Here is a tiny trained network, its code and every weight. The questions are about switching its units off for an input and a target symbol, where a switched-off unit gives its printed mean instead of its output.

import numpy as np


def w(rows, s, z=0):
    codes = np.array(rows[::2]) - 128.0
    scale = np.full(codes.shape[1], s)
    scale[-1] = z or s
    return codes * scale


def f(y):
    return np.maximum(y, 0)


def softmax(a):
    e = np.exp(a - a.max(-1, keepdims=True))
    return e / e.sum(-1, keepdims=True)


def log_softmax(a):
    a = a - a.max(-1, keepdims=True)
    return a - np.log(np.exp(a).sum(-1, keepdims=True))


def net(x, mask):
    ids = ['αβγδεζηλξστφω'.index(c) for c in x.split()]
    T = len(ids)
    res = E[ids] + P[:T]
    u = 0
    for l in range(2):
        r = res
        for j in range(2):
            rows = slice(3 * j, 3 * j + 3)
            q, k, v = (r @ M[l][rows].T for M in (Q, K, V))
            z = softmax(np.where(np.tri(T) > 0, q @ k.T / 3**0.5, -1e9)) @ v
            o = O[l][rows]
            res = res + np.where(mask[u + j], z, o[:, -1]) @ o[:, :-1]
        u += 2
        y = f(res @ A[l][:, :-1].T + A[l][:, -1])
        res = res + np.where(mask[u : u + 8], y, B[l][:, -1]) @ B[l][:, :-1]
        u += 8
    return log_softmax(res[-1] @ U[:, :-1].T + U[:, -1])


Q, K, V, O, A, B = {}, {}, {}, {}, {}, {}
E = w([
[34,79,144],'α',
[136,126,132],'β',
[195,166,82],'γ',
[166,56,86],'δ',
[67,171,168],'ε',
[159,151,63],'ζ',
[141,77,106],'η',
[149,54,109],'λ',
[174,216,143],'ξ',
[140,146,149],'σ',
[82,173,120],'τ',
[161,247,124],'φ',
[145,77,138],'ω',
],0.014)
P = w([
[100,120,142],'0',
[183,133,139],'1',
[135,172,16],'2',
[117,119,149],'3',
[183,124,157],'4',
[130,172,13],'5',
[114,115,149],'6',
[187,115,165],'7',
[122,164,7],'8',
[114,108,147],'9',
],0.018)
Q[0] = w([
[186,197,128],'0.h1',
[189,149,102],'0.h1',
[24,254,76],'0.h1',
[152,94,80],'0.h2',
[110,252,148],'0.h2',
[31,54,144],'0.h2',
],0.0075)
K[0] = w([
[71,114,77],'0.h1',
[57,187,141],'0.h1',
[151,172,57],'0.h1',
[2,120,106],'0.h2',
[160,90,205],'0.h2',
[123,160,94],'0.h2',
],0.0083)
V[0] = w([
[3,98,82],'0.h1',
[85,92,136],'0.h1',
[135,107,20],'0.h1',
[194,86,144],'0.h2',
[184,97,162],'0.h2',
[117,117,222],'0.h2',
],0.006)
O[0] = w([
[84,11,202,108],'0.h1',
[125,103,170,56],'0.h1',
[155,44,1,253],'0.h1',
[110,79,101,114],'0.h2',
[141,72,109,108],'0.h2',
[85,64,128,61],'0.h2',
],0.0039,0.0025)
A[0] = w([
[231,121,162,139],'0.n1',
[228,142,75,113],'0.n2',
[123,21,167,254],'0.n3',
[10,130,185,7],'0.n4',
[76,30,213,24],'0.n5',
[155,35,45,95],'0.n6',
[99,135,92,61],'0.n7',
[78,140,57,88],'0.n8',
],0.012,0.0039)
B[0] = w([
[47,101,128,192],'0.n1',
[56,64,143,254],'0.n2',
[208,213,108,186],'0.n3',
[54,89,143,151],'0.n4',
[254,61,96,157],'0.n5',
[126,214,137,205],'0.n6',
[171,90,110,159],'0.n7',
[140,57,104,204],'0.n8',
],0.0089,0.0086)
Q[1] = w([
[123,100,220],'1.h1',
[103,99,107],'1.h1',
[91,115,157],'1.h1',
[160,89,113],'1.h2',
[51,132,147],'1.h2',
[161,148,248],'1.h2',
],0.012)
K[1] = w([
[117,1,171],'1.h1',
[88,150,106],'1.h1',
[99,97,130],'1.h1',
[243,127,90],'1.h2',
[71,82,90],'1.h2',
[54,185,188],'1.h2',
],0.0098)
V[1] = w([
[55,30,26],'1.h1',
[124,2,214],'1.h1',
[171,167,190],'1.h1',
[209,238,198],'1.h2',
[96,157,89],'1.h2',
[119,6,178],'1.h2',
],0.0064)
O[1] = w([
[78,47,113,227],'1.h1',
[73,18,205,55],'1.h1',
[249,169,126,69],'1.h1',
[153,86,89,4],'1.h2',
[125,100,216,164],'1.h2',
[2,228,82,103],'1.h2',
],0.0054,0.0036)
A[1] = w([
[140,248,98,139],'1.n1',
[111,83,50,1],'1.n2',
[151,106,119,178],'1.n3',
[51,111,88,171],'1.n4',
[71,91,173,52],'1.n5',
[126,163,222,166],'1.n6',
[161,199,123,57],'1.n7',
[69,72,153,143],'1.n8',
],0.013,0.0059)
B[1] = w([
[34,164,67,177],'1.n1',
[194,194,210,198],'1.n2',
[131,132,103,164],'1.n3',
[105,82,213,245],'1.n4',
[226,133,118,161],'1.n5',
[206,139,254,161],'1.n6',
[41,60,190,147],'1.n7',
[155,101,13,194],'1.n8',
],0.0084,0.011)
U = w([
[102,109,118,170],'α',
[143,81,182,113],'β',
[161,143,136,184],'γ',
[179,156,48,92],'δ',
[252,135,116,73],'ε',
[82,142,37,96],'ζ',
[139,53,89,106],'η',
[116,135,172,255],'λ',
[132,150,79,177],'ξ',
[82,74,108,192],'σ',
[187,173,193,177],'τ',
[91,86,143,67],'φ',
[34,145,171,103],'ω',
],0.014,0.0037)

Each question gives the input, a string of symbols that net reads in full, and the target symbol t.
The units are the heads (3 rows each of Q, K, V and O) and the neurons (one row each of A and B). Each row of codes is followed by its name. A weight is (code - 128) times the scale printed after its matrix; where a second scale follows, it is the last column's (O, A, B and U).
mask holds one flag per unit, layer by layer, with each layer's heads first. A switched-off unit (its flag False) gives its mean, the last column of its rows in O or B, instead of its output. The means were averaged over made-up inputs and are rounded, as every weight is.
A unit's drop is (log p(t) with every unit on - log p(t) with that unit switched off) / (log p(t) with every unit on - log p(t) with every unit switched off).
The circuit of an input: a set's keep is (log p(t) with only the set's units on - log p(t) with every unit switched off) / (log p(t) with every unit on - log p(t) with every unit switched off). Starting from the 12 units with the biggest drops (on a tie, the unit counted first), units are removed one at a time, each time the one whose removal leaves the highest keep (on an exact tie, the one counted first), for as long as the keep stays at least 0.8.
circuit, biggest first: the units of the circuit, biggest drop first
most important unit: the unit with the biggest drop
top k neurons: the k neurons with the biggest drops, biggest first
top k neurons in layer l: the k neurons of layer l with the biggest drops, biggest first
heads that matter: for each layer, one digit per head in row order, 1 if its drop is at least 0.15 and else 0, layers parted by /
input α γ ε γ τ φ φ ξ λ, target ω: heads that matter	10 / 01
input φ τ α φ φ ξ α λ, target ε: heads that matter	10 / 01
input φ ω η, target ζ: heads that matter	10 / 10
input λ α δ η ζ α σ ε ζ, target ε: top 4 neurons	[0.n8; 0.n5; 1.n2; 0.n3]
input δ η τ, target δ: most important unit	0.n3
input δ α α, target δ: heads that matter	00 / 11
input α β ξ β ω ω ξ γ α, target ω: circuit, biggest first	[0.n5; 1.h2; 1.n4]
input ω δ δ δ α, target ε: heads that matter	00 / 00
input α ε ε ε ξ, target β: top 3 neurons	[1.n6; 0.n3; 0.n1]
input λ γ β τ α ε, target ε: top 2 neurons	[0.n3; 0.n5]
input α ε η β φ ε σ, target τ: top 3 neurons in layer 0	[0.n3; 0.n2; 0.n8]
input δ σ ε ε α γ σ η φ ω, target ε: circuit, biggest first	[0.n3; 0.n5]
input τ φ ω ξ ξ δ α γ, target η: top 3 neurons in layer 1	[1.n8; 1.n5; 1.n2]
input φ ξ α α φ φ, target ζ: top 3 neurons	[1.n1; 0.n2; 0.n1]
input α τ τ ξ α τ, target ω: top 3 neurons in layer 1	[1.n4; 1.n2; 1.n1]
input ε α σ λ α, target ε: top 2 neurons in layer 0	[0.n5; 0.n3]
input φ η γ α ε σ, target ζ: top 3 neurons in layer 1	[1.n1; 1.n6; 1.n4]
input λ β φ β σ γ, target ε: top 4 neurons	[0.n2; 0.n5; 1.n2; 0.n3]
input α δ β, target ω: circuit, biggest first	[0.n5; 1.h2; 1.n4; 0.h1]
input α τ ξ, target ω: top 2 neurons in layer 0	[0.n5; 0.n4]
input α α ε, target ω: top 4 neurons	[0.n5; 1.n4; 0.n4; 0.n2]
input λ λ δ γ τ ξ, target ε: top 3 neurons	[0.n5; 0.n3; 0.n2]
input λ ω α γ α ω η γ ζ, target ε: top 2 neurons in layer 0	[0.n5; 0.n8]
input ω φ φ σ, target τ: heads that matter	10 / 00
input α τ φ α ζ ε β τ σ, target ω: top 2 neurons	[0.n5; 1.n4]
input φ α σ, target ζ: heads that matter	10 / 10
